Below are the code and all the weights of a small trained network. Each question names an input and a class and asks about switching units off, where a switched-off unit gives its printed mean instead of its output.

import numpy as np


def w(rows, s, z=0):
    codes = np.array(rows[::2]) - 128.0
    scale = np.full(codes.shape[1], s)
    scale[-1] = z or s
    return codes * scale


def norm(h):
    return h / np.sqrt((h * h).mean(-1, keepdims=True) + 1e-5)


def f(y):
    return y / 2 * (1 + np.tanh(0.7978845608 * (y + 0.044715 * y**3)))


def log_softmax(a):
    a = a - a.max(-1, keepdims=True)
    return a - np.log(np.exp(a).sum(-1, keepdims=True))


def net(x, mask):
    res = np.array(x, float).reshape(1, 6) / 4 @ E
    u = 0
    for l in range(2):
        y = f(norm(res) @ A[l][:, :-1].T + A[l][:, -1])
        res = res + np.where(mask[u : u + 9], y, B[l][:, -1]) @ B[l][:, :-1]
        u += 9
    return log_softmax(norm(res)[-1] @ U[:, :-1].T + U[:, -1])


A, B = {}, {}
E = w([
[117,96,133,110,93,172],'x0',
[50,136,118,124,141,71],'x1',
[175,32,202,255,21,82],'x2',
[9,126,107,137,141,48],'x3',
[175,151,187,140,115,72],'x4',
[154,165,230,35,84,118],'x5',
],0.0062)
A[0] = w([
[196,164,218,82,124,136,42],'L0N0',
[147,110,77,248,131,115,77],'L0N1',
[199,78,192,190,50,162,10],'L0N2',
[72,140,131,116,112,127,32],'L0N3',
[198,145,204,86,120,100,47],'L0N4',
[174,150,75,68,152,237,1],'L0N5',
[161,154,145,106,124,113,95],'L0N6',
[120,119,117,200,148,105,38],'L0N7',
[64,116,127,99,107,111,35],'L0N8',
],0.015,0.0034)
B[0] = w([
[202,158,92,77,122,71,213],'L0N0',
[173,125,78,148,171,57,220],'L0N1',
[110,111,251,189,91,158,255],'L0N2',
[98,104,147,87,126,112,140],'L0N3',
[158,184,113,82,60,104,201],'L0N4',
[104,92,64,169,113,226,234],'L0N5',
[145,133,121,96,116,109,149],'L0N6',
[136,121,88,162,143,98,165],'L0N7',
[63,128,126,118,94,108,152],'L0N8',
],0.025,0.0099)
A[1] = w([
[113,115,152,188,116,182,81],'L1N0',
[71,101,158,74,156,111,33],'L1N1',
[52,149,156,105,148,119,92],'L1N2',
[115,129,114,132,112,130,78],'L1N3',
[150,115,255,168,130,161,5],'L1N4',
[133,125,109,121,175,219,43],'L1N5',
[95,101,89,114,87,113,116],'L1N6',
[150,114,139,116,138,131,89],'L1N7',
[133,132,113,124,157,176,111],'L1N8',
],0.02,0.0029)
B[1] = w([
[166,150,118,84,89,146,209],'L1N0',
[80,174,128,111,164,117,165],'L1N1',
[104,146,170,73,155,105,172],'L1N2',
[126,123,134,122,134,131,134],'L1N3',
[84,126,254,233,95,141,254],'L1N4',
[79,65,99,129,115,180,213],'L1N5',
[153,130,175,128,179,183,187],'L1N6',
[132,161,116,141,131,129,122],'L1N7',
[134,70,146,111,133,144,169],'L1N8',
],0.026,0.0089)
U = w([
[59,162,165,60,206,115,81],'0',
[232,190,103,54,61,117,36],'1',
[150,120,245,218,66,127,250],'2',
[163,92,48,208,195,45,25],'3',
[113,44,63,122,128,252,220],'4',
],0.013,0.0013)

Each question gives the input, the list of numbers given to net, and the class t.
The units are the neurons (one row each of A and B). Each row of codes is followed by its name. A weight is (code - 128) times the scale printed after its matrix; where a second scale follows, it is the last column's (A, B and U).
mask holds one flag per neuron, layer by layer. A switched-off neuron (its flag False) gives its mean, the last column of its row in B, instead of its output. The means were averaged over made-up inputs and are rounded, as every weight is.
A unit's drop is (log p(t) with every unit on - log p(t) with that unit switched off) / (log p(t) with every unit on - log p(t) with every unit switched off).
The circuit of an input: a set's keep is (log p(t) with only the set's units on - log p(t) with every unit switched off) / (log p(t) with every unit on - log p(t) with every unit switched off). Starting from the 12 units with the biggest drops (on a tie, the unit counted first), units are removed one at a time, each time the one whose removal leaves the highest keep (on an exact tie, the one counted first), for as long as the keep stays at least 0.8.
circuit, biggest first: the units of the circuit, biggest drop first
top k neurons: the k neurons with the biggest drops, biggest first
k most important neurons of layer l: the k neurons of layer l with the biggest drops, biggest first
drop when u is switched off: that unit's drop, to one decimal
input [0,-5,5,5,4,-8], class 3: circuit, biggest first : (L0N1)
input [-4,1,7,7,-3,2], class 3: circuit, biggest first : (L0N1; L1N4)
input [7,-2,-1,4,-4,2], class 0: top 2 neurons : (L0N8; L0N2)
input [-6,-4,-5,7,1,-3], class 0: circuit, biggest first : (L0N5; L0N2)
input [6,-1,-3,4,-7,7], class 4: top 2 neurons : (L0N5; L0N2)
input [-8,-8,-7,8,7,-6], class 3: top 3 neurons : (L0N2; L0N5; L1N4)
input [-7,-5,6,-2,-5,-7], class 3: 2 most important neurons of layer 0 : (L0N1; L0N7)
input [-4,7,-6,0,4,-8], class 3: top 3 neurons : (L0N2; L0N5; L1N4)
input [-5,-8,-2,-1,0,4], class 1: drop when L0N0 is switched off : 0.1
input [5,-7,-4,0,2,2], class 4: drop when L0N5 is switched off : 1.5
input [-6,5,4,4,-6,5], class 0: drop when L0N2 is switched off : 0.3
